Below is a small trained network, with its code and all its weights. Each question gives an input and a class and asks what happens when units are switched off, that is, made to give their printed mean instead of their output.

import numpy as np


def w(rows, s, z=0):
    codes = np.array(rows[::2]) - 128.0
    scale = np.full(codes.shape[1], s)
    scale[-1] = z or s
    return codes * scale


def norm(h):
    return h / np.sqrt((h * h).mean(-1, keepdims=True) + 1e-5)


def f(y):
    return np.maximum(y, 0)


def log_softmax(a):
    a = a - a.max(-1, keepdims=True)
    return a - np.log(np.exp(a).sum(-1, keepdims=True))


def net(x, mask):
    res = np.array(x, float).reshape(1, 8) / 4 @ E
    u = 0
    for l in range(4):
        y = f(norm(res) @ A[l][:, :-1].T + A[l][:, -1])
        res = res + np.where(mask[u : u + 3], y, B[l][:, -1]) @ B[l][:, :-1]
        u += 3
    return log_softmax(norm(res)[-1] @ U[:, :-1].T + U[:, -1])


A, B = {}, {}
E = w([
[133,113,62,137,203,162,218],'x0',
[122,73,134,125,126,124,98],'x1',
[20,55,95,66,129,191,196],'x2',
[69,136,53,177,128,49,55],'x3',
[159,28,105,118,140,74,90],'x4',
[109,120,210,202,255,75,165],'x5',
[111,164,107,217,183,117,148],'x6',
[190,159,151,91,153,82,177],'x7',
],0.0088)
A[0] = w([
[181,151,81,255,127,201,78,185],'L0N1',
[166,213,62,81,189,1,147,3],'L0N2',
[121,67,235,149,127,33,105,125],'L0N3',
],0.006,0.0035)
B[0] = w([
[12,95,206,138,198,151,101,254],'L0N1',
[135,219,117,164,160,69,165,177],'L0N2',
[150,135,115,109,211,181,130,239],'L0N3',
],0.011,0.0039)
A[1] = w([
[207,96,68,102,175,44,2,109],'L1N1',
[117,182,190,155,192,126,75,140],'L1N2',
[128,25,146,104,38,141,77,6],'L1N3',
],0.0071,0.0024)
B[1] = w([
[116,33,37,43,119,51,190,191],'L1N1',
[125,94,190,112,81,141,254,254],'L1N2',
[65,50,74,221,107,42,190,170],'L1N3',
],0.0074,0.006)
A[2] = w([
[146,116,90,133,113,182,173,24],'L2N1',
[145,154,145,131,174,138,122,89],'L2N2',
[128,142,118,137,51,158,9,253],'L2N3',
],0.013,0.00059)
B[2] = w([
[219,91,193,42,163,181,248,232],'L2N1',
[118,108,180,122,38,51,141,253],'L2N2',
[111,234,181,126,141,138,70,245],'L2N3',
],0.011,0.0033)
A[3] = w([
[118,137,105,77,22,126,172,252],'L3N1',
[148,140,133,72,6,113,87,77],'L3N2',
[91,101,85,106,132,192,171,72],'L3N3',
],0.012,0.0025)
B[3] = w([
[5,107,184,117,227,112,127,253],'L3N1',
[13,86,94,208,33,120,77,208],'L3N2',
[65,163,124,64,168,184,164,213],'L3N3',
],0.011,0.0056)
U = w([
[106,201,133,147,54,176,3,63],'0',
[4,91,114,212,135,67,63,211],'1',
[241,11,189,108,82,148,72,75],'2',
[231,201,202,175,160,74,184,163],'3',
[30,92,148,52,167,210,194,194],'4',
[183,116,58,178,71,198,120,3],'5',
[171,48,12,78,144,59,105,72],'6',
],0.013,0.0065)

Each question gives the input, the list of numbers given to net, and the class t.
The units are the neurons (one row each of A and B). Each row of codes is followed by its name. A weight is (code - 128) times the scale printed after its matrix; where a second scale follows, it is the last column's (A, B and U).
mask holds one flag per neuron, layer by layer. A switched-off neuron (its flag False) gives its mean, the last column of its row in B, instead of its output. The means were averaged over made-up inputs and are rounded, as every weight is.
A unit's drop is (log p(t) with every unit on - log p(t) with that unit switched off) / (log p(t) with every unit on - log p(t) with every unit switched off).
The circuit of an input: a set's keep is (log p(t) with only the set's units on - log p(t) with every unit switched off) / (log p(t) with every unit on - log p(t) with every unit switched off). Starting from all 12 units, units are removed one at a time, each time the one whose removal leaves the highest keep (on an exact tie, the one counted first), for as long as the keep stays at least 0.8.
units of the circuit, in order: the units of the circuit, biggest drop first
unit that matters most: the unit with the biggest drop
top k neurons: the k neurons with the biggest drops, biggest first
k most important neurons of layer l: the k neurons of layer l with the biggest drops, biggest first
drop when u is switched off: that unit's drop, to one decimal
input [-6,3,-3,-8,-3,-1,-6,3], class 0: most important neuron of layer 3 : (L3N2)
input [5,3,-1,-7,3,7,4,-4], class 3: units of the circuit, in order : (L3N1, L3N2)
input [4,-6,-2,1,-8,2,-8,5], class 3: top 2 neurons : (L0N2, L3N3)
input [-7,6,4,-6,3,0,1,-7], class 1: top 3 neurons : (L1N2, L2N1, L1N1)
input [4,5,-4,5,5,-2,5,7], class 6: top 3 neurons : (L1N1, L3N1, L2N3)
input [2,-3,-3,-5,0,5,2,-3], class 3: units of the circuit, in order : (L3N1, L3N3)
input [6,3,3,8,7,-5,3,-2], class 6: units of the circuit, in order : (L1N2, L3N2, L3N1)
input [-6,-4,-1,-6,8,-5,7,-4], class 1: top 2 neurons : (L1N3, L2N1)
input [-6,-2,-6,4,-3,0,3,-5], class 0: top 2 neurons : (L2N3, L3N1)
input [-4,1,-2,1,7,7,4,3], class 3: units of the circuit, in order : (L3N2, L3N1)
input [-3,7,5,-1,6,0,-7,-8], class 1: units of the circuit, in order : (L2N1, L3N2)
input [-5,0,-7,-7,2,-4,-5,8], class 1: units of the circuit, in order : (L3N2, L3N1)
input [-7,4,-2,1,-7,-6,-6,6], class 1: top 3 neurons : (L3N2, L3N1, L1N3)
input [-6,-6,6,-3,-7,-6,-8,-8], class 1: most important neuron of layer 2 : (L2N3)
input [2,1,-7,-4,7,3,-3,-7], class 2: top 2 neurons : (L3N1, L3N3)
input [-2,0,-1,3,-4,-2,5,7], class 3: top 2 neurons : (L0N2, L3N2)
input [1,7,-4,-6,-2,2,-6,3], class 2: 2 most important neurons of layer 1 : (L1N2, L1N1)
input [-5,-1,-6,-5,2,-6,-3,-2], class 1: top 3 neurons : (L3N2, L1N3, L1N1)
input [1,6,-7,-1,4,-6,2,7], class 6: top 3 neurons : (L1N1, L2N2, L2N3)
input [-1,-8,1,2,-6,-1,-7,1], class 1: top neuron : (L3N2)
input [4,-4,-7,-7,8,-7,-1,0], class 4: top 3 neurons : (L3N1, L1N1, L2N1)
input [6,-3,2,3,-4,5,7,4], class 3: top 2 neurons : (L3N1, L3N2)
input [-7,-6,-6,-2,8,1,-7,-5], class 1: top 2 neurons : (L3N2, L1N1)
input [0,-5,-5,-1,3,-6,5,7], class 1: 2 most important neurons of layer 2 : (L2N1, L2N2)
input [-1,8,6,8,6,0,3,5], class 6: 2 most important neurons of layer 0 : (L0N1, L0N3)
input [-3,2,2,-5,7,4,-3,2], class 2: 2 most important neurons of layer 3 : (L3N1, L3N3)
input [-5,8,3,4,-3,-8,-3,-2], class 1: unit that matters most : L1N3
input [0,-1,-7,-1,-1,7,-5,-8], class 3: drop when L3N1 is switched off : 0.6
